Here is a tiny trained network, its code and every weight. The questions are about switching its units off for an input and a class, where a switched-off unit gives its printed mean instead of its output.

import numpy as np


def w(rows, s, z=0):
    codes = np.array(rows[::2]) - 128.0
    scale = np.full(codes.shape[1], s)
    scale[-1] = z or s
    return codes * scale


def f(y):
    return np.maximum(y, 0)


def log_softmax(a):
    a = a - a.max(-1, keepdims=True)
    return a - np.log(np.exp(a).sum(-1, keepdims=True))


def net(x, mask):
    res = np.array(x, float).reshape(1, 8) / 4 @ E
    y = f(res @ A[0][:, :-1].T + A[0][:, -1])
    res = res + np.where(mask, y, B[0][:, -1]) @ B[0][:, :-1]
    return log_softmax(res[-1] @ U[:, :-1].T + U[:, -1])


A, B = {}, {}
E = w([
[126,126,126,125,131,134,132,130],'x0',
[207,110,201,75,110,127,74,227],'x1',
[128,116,160,128,127,140,143,120],'x2',
[195,113,125,212,250,142,86,118],'x3',
[132,131,103,128,127,132,129,135],'x4',
[115,142,105,125,137,108,107,136],'x5',
[112,18,87,112,127,30,192,166],'x6',
[145,130,108,136,115,128,130,129],'x7',
],0.016)
A[0] = w([
[96,153,104,184,164,182,133,82,200],'neuron 0',
[134,78,114,158,163,107,91,86,226],'neuron 1',
[120,254,136,84,75,220,91,101,235],'neuron 2',
[167,112,157,106,146,129,89,252,211],'neuron 3',
[175,36,107,195,226,82,151,164,4],'neuron 4',
[196,184,150,180,205,168,95,118,158],'neuron 5',
],0.0084,0.0028)
B[0] = w([
[97,128,91,153,175,119,134,7,199],'neuron 0',
[114,172,166,170,127,174,176,113,178],'neuron 1',
[108,195,172,175,107,171,82,150,250],'neuron 2',
[236,140,178,97,88,128,96,155,226],'neuron 3',
[96,156,179,200,49,220,204,178,220],'neuron 4',
[161,67,71,107,247,134,38,120,226],'neuron 5',
],0.011,0.019)
U = w([
[42,225,105,198,89,190,160,84,214],'0',
[152,195,165,156,78,166,84,203,150],'1',
[1,75,54,122,76,30,228,90,216],'2',
[161,77,123,37,45,34,157,197,137],'3',
[116,124,60,166,188,110,105,31,34],'4',
[192,88,106,87,183,138,38,157,2],'5',
],0.0091,0.0036)

Each question gives the input, the list of numbers given to net, and the class t.
The units are the neurons (one row each of A and B). Each row of codes is followed by its name. A weight is (code - 128) times the scale printed after its matrix; where a second scale follows, it is the last column's (A, B and U).
mask holds one flag per neuron, in row order. A switched-off neuron (its flag False) gives its mean, the last column of its row in B, instead of its output. The means were averaged over made-up inputs and are rounded, as every weight is.
A unit's drop is (log p(t) with every unit on - log p(t) with that unit switched off) / (log p(t) with every unit on - log p(t) with every unit switched off).
The circuit of an input: a set's keep is (log p(t) with only the set's units on - log p(t) with every unit switched off) / (log p(t) with every unit on - log p(t) with every unit switched off). Starting from all 6 units, units are removed one at a time, each time the one whose removal leaves the highest keep (on an exact tie, the one counted first), for as long as the keep stays at least 0.8.
circuit, biggest first: the units of the circuit, biggest drop first
k most important neurons: the k neurons with the biggest drops, biggest first
drop of u: that unit's drop, to one decimal
input [-1,5,-2,-6,7,0,1,-7], class 3: 2 most important neurons	[neuron 4; neuron 2]
input [-3,2,-2,5,-4,-2,-4,6], class 5: most important neuron	[neuron 5]
input [-4,0,-5,-1,4,6,7,-8], class 2: 2 most important neurons	[neuron 2; neuron 3]
input [2,6,6,5,4,0,0,-8], class 5: 2 most important neurons	[neuron 5; neuron 2]
input [1,-7,8,0,-1,-4,1,-6], class 2: 2 most important neurons	[neuron 2; neuron 5]
input [8,0,-3,0,6,-8,8,-4], class 2: 2 most important neurons	[neuron 2; neuron 3]
input [2,-8,5,1,0,3,-3,-3], class 4: 2 most important neurons	[neuron 4; neuron 0]
input [-4,3,-2,-5,-1,-1,1,3], class 3: 2 most important neurons	[neuron 4; neuron 2]
input [8,-2,-7,8,-8,6,-7,0], class 4: 2 most important neurons	[neuron 5; neuron 0]
input [8,0,3,1,8,4,6,1], class 0: 3 most important neurons	[neuron 4; neuron 3; neuron 5]
input [6,0,-5,-3,2,1,1,-6], class 2: 2 most important neurons	[neuron 3; neuron 2]
input [1,-6,1,0,1,2,2,5], class 2: circuit, biggest first	[neuron 2; neuron 5; neuron 4]
input [4,0,0,3,-2,-5,6,-7], class 0: drop of neuron 3	0.3
input [8,7,7,-5,-4,2,1,-2], class 3: drop of neuron 3	0.0
input [-8,2,-8,5,-6,5,-3,3], class 5: circuit, biggest first	[neuron 5]
input [6,-4,-2,2,5,-6,-2,3], class 4: drop of neuron 4	0.3
